Here is a tiny trained network, its code and every weight. The questions are about switching its units off for an input and a class, where a switched-off unit gives its printed mean instead of its output.

import numpy as np


def w(rows, s, z=0):
    codes = np.array(rows[::2]) - 128.0
    scale = np.full(codes.shape[1], s)
    scale[-1] = z or s
    return codes * scale


def f(y):
    return y / 2 * (1 + np.tanh(0.7978845608 * (y + 0.044715 * y**3)))


def log_softmax(a):
    a = a - a.max(-1, keepdims=True)
    return a - np.log(np.exp(a).sum(-1, keepdims=True))


def net(x, mask):
    res = np.array(x, float).reshape(1, 8) / 4 @ E
    y = f(res @ A[0][:, :-1].T + A[0][:, -1])
    res = res + np.where(mask, y, B[0][:, -1]) @ B[0][:, :-1]
    return log_softmax(res[-1] @ U[:, :-1].T + U[:, -1])


A, B = {}, {}
E = w([
[130,126,126,127,126,129,127,127,130],'x0',
[37,142,57,94,26,116,76,184,106],'x1',
[176,136,105,39,72,56,165,41,146],'x2',
[76,72,207,53,157,109,155,157,60],'x3',
[57,81,111,170,94,161,252,112,184],'x4',
[122,99,53,113,155,203,124,47,68],'x5',
[128,127,128,128,128,128,128,128,128],'x6',
[95,58,58,166,194,1,104,124,146],'x7',
],0.0087)
A[0] = w([
[179,140,147,96,126,124,38,150,103,87],'n1',
[129,96,134,170,183,185,93,201,115,75],'n2',
[75,150,160,157,163,189,91,136,148,65],'n3',
[129,150,186,129,111,78,139,170,144,60],'n4',
[86,70,71,160,196,9,112,115,134,45],'n5',
[65,119,85,76,92,134,81,157,107,87],'n6',
[102,134,115,182,95,129,214,129,150,104],'n7',
[180,140,113,96,152,118,84,153,86,98],'n8',
[88,77,119,128,92,161,206,129,152,93],'n9',
[190,124,102,31,86,84,166,69,161,79],'n10',
[87,96,213,38,137,151,169,155,51,85],'n11',
[117,109,115,141,132,139,175,143,149,2],'n12',
[102,109,65,99,177,194,124,50,44,78],'n13',
[181,211,79,198,79,177,104,102,187,78],'n14',
[105,111,119,200,169,159,116,178,122,100],'n15',
[148,141,152,122,165,121,150,90,154,76],'n16',
[173,95,162,127,204,120,153,120,151,117],'n17',
[61,138,124,103,44,96,86,142,136,104],'n18',
[114,101,137,151,102,137,164,125,136,52],'n19',
[194,107,180,134,156,160,151,123,139,92],'n20',
[153,190,183,87,66,205,157,131,106,53],'n21',
[141,178,141,122,142,117,78,113,88,82],'n22',
[139,170,201,149,87,65,143,195,182,107],'n23',
[107,140,87,105,95,126,121,164,126,43],'n24',
[136,147,184,144,108,73,134,172,171,57],'n25',
[183,131,188,159,177,116,156,104,129,70],'n26',
[105,119,109,113,54,137,102,169,107,90],'n27',
],0.012,0.0063)
B[0] = w([
[69,169,174,121,155,83,127,76,201,210],'n1',
[108,139,137,113,61,72,148,153,73,194],'n2',
[118,148,143,110,79,88,146,142,70,168],'n3',
[134,71,132,147,103,154,82,106,131,183],'n4',
[193,216,144,36,149,216,99,121,95,253],'n5',
[109,113,83,168,166,140,180,136,123,218],'n6',
[95,158,168,115,167,84,90,94,155,210],'n7',
[88,148,189,147,154,90,125,79,193,188],'n8',
[75,166,196,124,179,68,66,61,174,215],'n9',
[115,118,150,125,57,54,169,166,41,245],'n10',
[204,64,88,62,143,113,113,221,207,243],'n11',
[108,156,153,130,148,111,124,119,135,137],'n12',
[127,36,145,198,53,176,81,76,162,222],'n13',
[184,50,90,56,158,116,115,220,179,238],'n14',
[136,138,137,101,75,80,148,147,85,190],'n15',
[120,133,90,162,139,117,169,142,105,158],'n16',
[130,121,79,178,162,138,166,153,114,198],'n17',
[144,128,93,195,175,138,199,158,108,237],'n18',
[91,164,131,121,146,114,114,122,164,147],'n19',
[111,143,83,159,156,144,173,129,123,187],'n20',
[159,253,153,105,138,187,103,95,67,237],'n21',
[73,148,160,138,149,93,114,112,154,173],'n22',
[115,67,129,153,76,181,82,71,124,243],'n23',
[114,117,96,151,150,134,157,137,113,163],'n24',
[139,88,96,163,89,152,90,86,137,193],'n25',
[102,127,97,185,172,135,170,155,110,192],'n26',
[133,171,93,193,172,141,174,136,132,201],'n27',
],0.011)
U = w([
[104,125,97,232,192,132,210,135,112,44],'0',
[49,151,189,127,175,34,99,73,201,40],'1',
[150,196,153,66,128,217,114,107,79,211],'2',
[103,113,151,115,21,3,169,143,40,44],'3',
[169,48,104,63,155,88,111,192,200,213],'4',
[105,52,136,198,55,176,82,64,140,254],'5',
],0.011,0.0028)

Each question gives the input, the list of numbers given to net, and the class t.
The units are the neurons (one row each of A and B). Each row of codes is followed by its name. A weight is (code - 128) times the scale printed after its matrix; where a second scale follows, it is the last column's (A, B and U).
mask holds one flag per neuron, in row order. A switched-off neuron (its flag False) gives its mean, the last column of its row in B, instead of its output. The means were averaged over made-up inputs and are rounded, as every weight is.
A unit's drop is (log p(t) with every unit on - log p(t) with that unit switched off) / (log p(t) with every unit on - log p(t) with every unit switched off).
The circuit of an input: a set's keep is (log p(t) with only the set's units on - log p(t) with every unit switched off) / (log p(t) with every unit on - log p(t) with every unit switched off). Starting from the 12 units with the biggest drops (on a tie, the unit counted first), units are removed one at a time, each time the one whose removal leaves the highest keep (on an exact tie, the one counted first), for as long as the keep stays at least 0.8.
circuit, biggest first: the units of the circuit, biggest drop first
unit that matters most: the unit with the biggest drop
k most important neurons: the k neurons with the biggest drops, biggest first
drop of u: that unit's drop, to one decimal
input [4,-1,5,-4,2,-3,-1,2], class 3: circuit, biggest first -> [n10]
input [6,5,-3,3,-1,-7,-8,6], class 5: 2 most important neurons -> [n23 n21]
input [-5,0,-8,2,7,-6,2,3], class 3: 3 most important neurons -> [n15 n2 n3]
input [-4,-7,-2,4,1,8,1,-1], class 5: 2 most important neurons -> [n13 n18]
input [-5,2,-7,2,5,4,-3,-5], class 3: circuit, biggest first -> [n2 n3]
input [6,-2,-6,-6,2,-7,-5,-6], class 5: 2 most important neurons -> [n23 n5]
input [-3,2,-3,-8,1,8,4,0], class 4: 2 most important neurons -> [n14 n23]
input [7,-4,-8,2,-4,3,-5,-6], class 3: 2 most important neurons -> [n2 n5]
input [8,-4,-3,-6,-6,2,-2,-2], class 1: 3 most important neurons -> [n11 n1 n8]
input [1,4,5,-4,-1,5,-3,-2], class 3: 3 most important neurons -> [n10 n11 n23]
input [-6,4,5,-8,7,-3,0,5], class 4: 2 most important neurons -> [n14 n1]
input [8,-2,7,-5,2,-2,0,2], class 3: 2 most important neurons -> [n10 n11]
input [-5,-4,5,-8,-3,6,-6,-7], class 4: 2 most important neurons -> [n14 n5]
input [-6,-4,3,8,0,-6,-4,0], class 4: circuit, biggest first -> [n11]
input [-4,-5,-1,0,7,-6,7,4], class 1: 4 most important neurons -> [n7 n9 n13 n18]
input [6,-3,2,0,3,6,6,-4], class 5: 2 most important neurons -> [n13 n5]
input [7,7,-3,6,8,-2,-6,-2], class 1: 2 most important neurons -> [n9 n7]
input [-2,5,-2,8,-5,-7,3,2], class 4: drop of n11 -> 5.3
input [-4,4,1,4,7,-8,-2,-5], class 5: drop of n13 -> -0.1
input [6,5,2,-4,0,-7,6,-4], class 5: unit that matters most -> n23
input [7,2,-7,2,-6,2,3,8], class 2: drop of n5 -> 2.7
input [1,-6,0,-8,-1,-8,7,-2], class 4: drop of n6 -> 0.0
